Here is a tiny trained network, its code and every weight. The questions are about switching its units off for an input and a target symbol, where a switched-off unit gives its printed mean instead of its output.

import numpy as np


def w(rows, s, z=0):
    codes = np.array(rows[::2]) - 128.0
    scale = np.full(codes.shape[1], s)
    scale[-1] = z or s
    return codes * scale


def softmax(a):
    e = np.exp(a - a.max(-1, keepdims=True))
    return e / e.sum(-1, keepdims=True)


def log_softmax(a):
    a = a - a.max(-1, keepdims=True)
    return a - np.log(np.exp(a).sum(-1, keepdims=True))


def net(x, mask):
    ids = ['Σαημξτ'.index(c) for c in x.split()]
    T = len(ids)
    res = E[ids] + P[:T]
    u = 0
    for l in range(2):
        r = res
        for j in range(3):
            rows = slice(4 * j, 4 * j + 4)
            q, k, v = (r @ M[l][rows].T for M in (Q, K, V))
            z = softmax(np.where(np.tri(T) > 0, q @ k.T / 4**0.5, -1e9)) @ v
            o = O[l][rows]
            res = res + np.where(mask[u + j], z, o[:, -1]) @ o[:, :-1]
        u += 3
    return log_softmax(res[-1] @ U[:, :-1].T + U[:, -1])


Q, K, V, O = {}, {}, {}, {}
E = w([
[59,175,62,255],'Σ',
[164,37,147,70],'α',
[169,88,21,105],'η',
[212,151,168,183],'μ',
[76,54,208,214],'ξ',
[48,214,100,86],'τ',
],0.0089)
P = w([
[146,149,155,113],'0',
[25,23,4,130],'1',
[54,66,29,145],'2',
[59,66,37,158],'3',
[82,57,53,171],'4',
[86,51,67,179],'5',
[86,67,78,205],'6',
[100,63,83,190],'7',
[123,77,108,214],'8',
[139,85,120,210],'9',
[157,81,117,229],'10',
],0.0046)
Q[0] = w([
[146,86,121,218],'L0H1',
[151,229,68,38],'L0H1',
[166,191,139,21],'L0H1',
[140,161,42,1],'L0H1',
[49,75,62,159],'L0H2',
[17,53,40,154],'L0H2',
[191,191,221,76],'L0H2',
[85,73,177,170],'L0H2',
[35,166,100,186],'L0H3',
[220,128,142,43],'L0H3',
[24,119,36,135],'L0H3',
[224,150,149,54],'L0H3',
],0.0069)
K[0] = w([
[120,120,183,223],'L0H1',
[219,46,52,33],'L0H1',
[156,61,44,16],'L0H1',
[216,185,48,2],'L0H1',
[216,185,205,107],'L0H2',
[231,227,231,113],'L0H2',
[63,60,70,131],'L0H2',
[177,170,80,57],'L0H2',
[214,55,143,128],'L0H3',
[16,188,110,165],'L0H3',
[239,100,251,157],'L0H3',
[14,169,91,177],'L0H3',
],0.0064)
V[0] = w([
[203,67,85,215],'L0H1',
[177,60,134,92],'L0H1',
[120,197,166,236],'L0H1',
[122,136,84,11],'L0H1',
[179,193,22,183],'L0H2',
[157,229,173,23],'L0H2',
[200,177,168,25],'L0H2',
[159,209,204,76],'L0H2',
[95,166,97,254],'L0H3',
[226,144,168,119],'L0H3',
[144,101,62,235],'L0H3',
[200,67,193,35],'L0H3',
],0.0064)
O[0] = w([
[131,37,58,178,234],'L0H1',
[219,111,119,186,127],'L0H1',
[4,53,141,127,153],'L0H1',
[202,236,106,82,43],'L0H1',
[68,50,32,121,147],'L0H2',
[72,154,149,13,4],'L0H2',
[116,139,174,2,43],'L0H2',
[52,129,191,35,24],'L0H2',
[38,83,77,231,149],'L0H3',
[109,58,212,56,89],'L0H3',
[85,35,62,227,217],'L0H3',
[206,115,209,55,122],'L0H3',
],0.0061,0.0031)
Q[1] = w([
[175,17,141,216],'L1H1',
[162,18,150,189],'L1H1',
[126,2,89,202],'L1H1',
[80,197,62,59],'L1H1',
[71,124,242,123],'L1H2',
[127,73,151,231],'L1H2',
[167,121,68,116],'L1H2',
[164,104,41,121],'L1H2',
[192,39,165,215],'L1H3',
[71,205,212,70],'L1H3',
[211,65,109,210],'L1H3',
[46,232,159,50],'L1H3',
],0.0063)
K[1] = w([
[210,217,146,36],'L1H1',
[190,214,158,47],'L1H1',
[180,209,102,41],'L1H1',
[79,77,60,222],'L1H1',
[207,161,54,77],'L1H2',
[119,193,52,253],'L1H2',
[47,115,169,149],'L1H2',
[58,87,174,164],'L1H2',
[209,99,187,135],'L1H3',
[89,59,30,140],'L1H3',
[188,127,234,134],'L1H3',
[46,117,33,131],'L1H3',
],0.0068)
V[1] = w([
[71,170,214,97],'L1H1',
[181,227,110,129],'L1H1',
[60,143,150,132],'L1H1',
[68,189,213,122],'L1H1',
[181,118,174,33],'L1H2',
[178,137,198,57],'L1H2',
[164,177,47,226],'L1H2',
[30,14,156,50],'L1H2',
[137,16,227,135],'L1H3',
[214,146,156,94],'L1H3',
[68,93,109,20],'L1H3',
[108,140,85,3],'L1H3',
],0.0058)
O[1] = w([
[132,238,153,106,85],'L1H1',
[129,163,17,104,136],'L1H1',
[100,201,161,165,96],'L1H1',
[94,224,141,108,78],'L1H1',
[153,133,85,219,2],'L1H2',
[126,117,76,193,2],'L1H2',
[163,173,123,6,229],'L1H2',
[104,78,254,253,133],'L1H2',
[36,68,215,96,168],'L1H3',
[177,109,153,50,145],'L1H3',
[202,100,194,227,104],'L1H3',
[248,117,184,187,100],'L1H3',
],0.0054,0.008)
U = w([
[105,129,193,41,65],'Σ',
[217,102,214,65,225],'α',
[160,75,22,152,9],'η',
[102,71,254,228,115],'μ',
[53,123,74,175,69],'ξ',
[108,239,113,119,254],'τ',
],0.0055,0.0042)

Each question gives the input, a string of symbols that net reads in full, and the target symbol t.
The units are the heads (4 rows each of Q, K, V and O). Each row of codes is followed by its name. A weight is (code - 128) times the scale printed after its matrix; where a second scale follows, it is the last column's (O and U).
mask holds one flag per head, layer by layer. A switched-off head (its flag False) gives its mean, the last column of its rows in O, instead of its output. The means were averaged over made-up inputs and are rounded, as every weight is.
A unit's drop is (log p(t) with every unit on - log p(t) with that unit switched off) / (log p(t) with every unit on - log p(t) with every unit switched off).
The circuit of an input: a set's keep is (log p(t) with only the set's units on - log p(t) with every unit switched off) / (log p(t) with every unit on - log p(t) with every unit switched off). Starting from all 6 units, units are removed one at a time, each time the one whose removal leaves the highest keep (on an exact tie, the one counted first), for as long as the keep stays at least 0.8.
circuit, biggest first: the units of the circuit, biggest drop first
unit that matters most: the unit with the biggest drop
heads that matter: for each layer, one digit per head in row order, 1 if its drop is at least 0.15 and else 0, layers parted by /
drop when u is switched off: that unit's drop, to one decimal
input Σ ξ α τ ξ μ α ξ, target Σ: circuit, biggest first	L1H2, L0H3, L1H3
input α η η η μ α η, target α: heads that matter	011 / 001
input Σ Σ α Σ α μ τ, target Σ: heads that matter	011 / 010
input Σ ξ α α α μ ξ τ η α, target Σ: heads that matter	011 / 011
input τ ξ τ ξ α τ η Σ η μ Σ, target τ: circuit, biggest first	L1H1, L0H2, L1H2, L0H3
input τ α η α ξ η α α μ ξ, target τ: unit that matters most	L1H1
input Σ μ Σ τ τ ξ, target Σ: heads that matter	011 / 010
input μ α ξ, target μ: heads that matter	010 / 010
input ξ ξ Σ α μ Σ τ η ξ μ, target ξ: circuit, biggest first	L1H3, L0H3
input Σ α ξ ξ α α ξ α μ, target Σ: heads that matter	011 / 011
input τ η μ Σ, target τ: heads that matter	101 / 100
input τ α ξ α η α α μ η, target τ: heads that matter	110 / 100
input Σ η μ, target Σ: circuit, biggest first	L1H2, L0H3
input μ ξ Σ α ξ η ξ η Σ, target μ: unit that matters most	L0H2
input μ τ α η α α, target μ: circuit, biggest first	L1H2, L0H2
input Σ α α η μ α Σ, target Σ: heads that matter	011 / 010
input α ξ Σ η μ α ξ, target α: heads that matter	011 / 011
input τ μ α α τ α ξ ξ α, target τ: heads that matter	111 / 100
input α ξ μ ξ α α η τ α ξ Σ, target α: circuit, biggest first	L1H3, L0H3, L0H2
input μ μ τ μ, target μ: unit that matters most	L0H2
input η μ Σ μ μ η μ τ η μ, target η: circuit, biggest first	L1H1, L0H1, L0H3
input μ ξ μ ξ μ μ η ξ α α η, target μ: drop when L1H3 is switched off	0.2
